Below is a small trained network, with its code and all its weights. Each question gives an input and a class and asks what happens when units are switched off, that is, made to give their printed mean instead of their output.

import numpy as np


def w(rows, s, z=0):
    codes = np.array(rows[::2]) - 128.0
    scale = np.full(codes.shape[1], s)
    scale[-1] = z or s
    return codes * scale


def norm(h):
    return h / np.sqrt((h * h).mean(-1, keepdims=True) + 1e-5)


def f(y):
    return y / 2 * (1 + np.tanh(0.7978845608 * (y + 0.044715 * y**3)))


def log_softmax(a):
    a = a - a.max(-1, keepdims=True)
    return a - np.log(np.exp(a).sum(-1, keepdims=True))


def net(x, mask):
    res = np.array(x, float).reshape(1, 7) / 4 @ E
    u = 0
    for l in range(3):
        y = f(norm(res) @ A[l][:, :-1].T + A[l][:, -1])
        res = res + np.where(mask[u : u + 9], y, B[l][:, -1]) @ B[l][:, :-1]
        u += 9
    return log_softmax(norm(res)[-1] @ U[:, :-1].T + U[:, -1])


A, B = {}, {}
E = w([
[85,121,2,108],'x0',
[133,145,124,132],'x1',
[181,227,84,181],'x2',
[112,153,139,102],'x3',
[113,101,135,119],'x4',
[32,205,113,204],'x5',
[121,98,133,123],'x6',
],0.0077)
A[0] = w([
[136,134,207,98,252],'L0N1',
[194,108,118,102,225],'L0N2',
[188,211,207,190,248],'L0N3',
[46,138,116,165,98],'L0N4',
[128,67,95,87,190],'L0N5',
[108,137,169,218,154],'L0N6',
[71,148,100,163,118],'L0N7',
[59,158,184,175,144],'L0N8',
[146,166,4,188,154],'L0N9',
],0.012,0.0034)
B[0] = w([
[169,8,120,163,201],'L0N1',
[141,97,21,105,179],'L0N2',
[212,23,67,184,244],'L0N3',
[119,136,203,143,185],'L0N4',
[75,202,104,88,195],'L0N5',
[193,181,222,178,185],'L0N6',
[122,151,167,244,181],'L0N7',
[245,159,254,164,194],'L0N8',
[128,176,124,118,254],'L0N9',
],0.0072,0.0073)
A[1] = w([
[118,132,213,124,67],'L1N1',
[201,2,163,41,218],'L1N2',
[169,136,201,221,116],'L1N3',
[84,187,126,21,4],'L1N4',
[155,59,65,118,200],'L1N5',
[83,78,66,228,246],'L1N6',
[26,120,200,145,122],'L1N7',
[181,151,71,153,103],'L1N8',
[235,127,146,178,66],'L1N9',
],0.0085,0.0026)
B[1] = w([
[128,144,194,109,139],'L1N1',
[50,53,77,239,255],'L1N2',
[157,212,67,120,226],'L1N3',
[131,88,76,105,140],'L1N4',
[55,159,131,108,197],'L1N5',
[117,177,253,100,193],'L1N6',
[197,216,158,71,155],'L1N7',
[177,113,51,102,160],'L1N8',
[184,72,80,124,201],'L1N9',
],0.0061,0.0062)
A[2] = w([
[34,160,125,107,189],'L2N1',
[184,252,92,122,130],'L2N2',
[89,152,158,170,201],'L2N3',
[139,133,44,56,110],'L2N4',
[164,70,134,149,28],'L2N5',
[116,118,41,205,217],'L2N6',
[167,102,255,143,120],'L2N7',
[140,99,153,170,2],'L2N8',
[162,165,121,79,94],'L2N9',
],0.0096,0.0038)
B[2] = w([
[160,167,208,96,192],'L2N1',
[23,131,108,85,235],'L2N2',
[162,176,242,116,184],'L2N3',
[114,127,42,56,178],'L2N4',
[90,57,48,86,144],'L2N5',
[109,165,188,136,253],'L2N6',
[175,58,177,45,202],'L2N7',
[186,61,100,119,125],'L2N8',
[219,88,66,2,123],'L2N9',
],0.0066,0.0055)
U = w([
[105,15,116,149,249],'0',
[213,49,60,175,172],'1',
[215,79,195,178,208],'2',
[248,149,157,196,67],'3',
[50,106,13,45,98],'4',
[141,186,11,2,47],'5',
[131,232,209,90,141],'6',
[94,205,138,187,199],'7',
],0.0082,0.0021)

Each question gives the input, the list of numbers given to net, and the class t.
The units are the neurons (one row each of A and B). Each row of codes is followed by its name. A weight is (code - 128) times the scale printed after its matrix; where a second scale follows, it is the last column's (A, B and U).
mask holds one flag per neuron, layer by layer. A switched-off neuron (its flag False) gives its mean, the last column of its row in B, instead of its output. The means were averaged over made-up inputs and are rounded, as every weight is.
A unit's drop is (log p(t) with every unit on - log p(t) with that unit switched off) / (log p(t) with every unit on - log p(t) with every unit switched off).
The circuit of an input: a set's keep is (log p(t) with only the set's units on - log p(t) with every unit switched off) / (log p(t) with every unit on - log p(t) with every unit switched off). Starting from the 12 units with the biggest drops (on a tie, the unit counted first), units are removed one at a time, each time the one whose removal leaves the highest keep (on an exact tie, the one counted first), for as long as the keep stays at least 0.8.
units of the circuit, in order: the units of the circuit, biggest drop first
k most important neurons: the k neurons with the biggest drops, biggest first
top k neurons in layer l: the k neurons of layer l with the biggest drops, biggest first
drop when u is switched off: that unit's drop, to one decimal
input [-3,8,0,3,-5,6,3], class 2: units of the circuit, in order => [L0N3, L0N8]
input [1,-2,-6,7,-4,-1,5], class 4: units of the circuit, in order => [L0N5, L0N8]
input [1,-1,-7,-3,3,-5,2], class 4: units of the circuit, in order => [L0N5, L0N8, L0N3]
input [1,-3,-4,5,0,1,5], class 6: units of the circuit, in order => [L0N3]
input [-4,5,-3,-3,-6,0,-2], class 0: units of the circuit, in order => [L0N1, L1N2]
input [0,1,3,-3,-4,-1,-7], class 1: 2 most important neurons => [L0N3, L0N5]
input [-1,-5,-2,-8,-2,-4,-4], class 0: top 2 neurons in layer 1 => [L1N2, L1N3]
input [1,-5,-4,0,8,8,-5], class 6: top 2 neurons in layer 0 => [L0N3, L0N1]
input [2,0,-5,-1,-6,1,-1], class 6: drop when L1N3 is switched off => 0.1
input [-2,5,7,7,-4,-4,2], class 1: drop when L0N3 is switched off => 0.3
input [4,-8,-4,6,-4,6,-5], class 6: drop when L0N7 is switched off => -0.1
input [-1,8,7,5,0,-4,8], class 1: top 2 neurons in layer 0 => [L0N3, L0N5]
input [-8,-8,-5,1,4,-3,-6], class 0: drop when L1N2 is switched off => 0.2
input [2,-7,7,-8,3,-2,1], class 5: most important neuron => [L1N2]
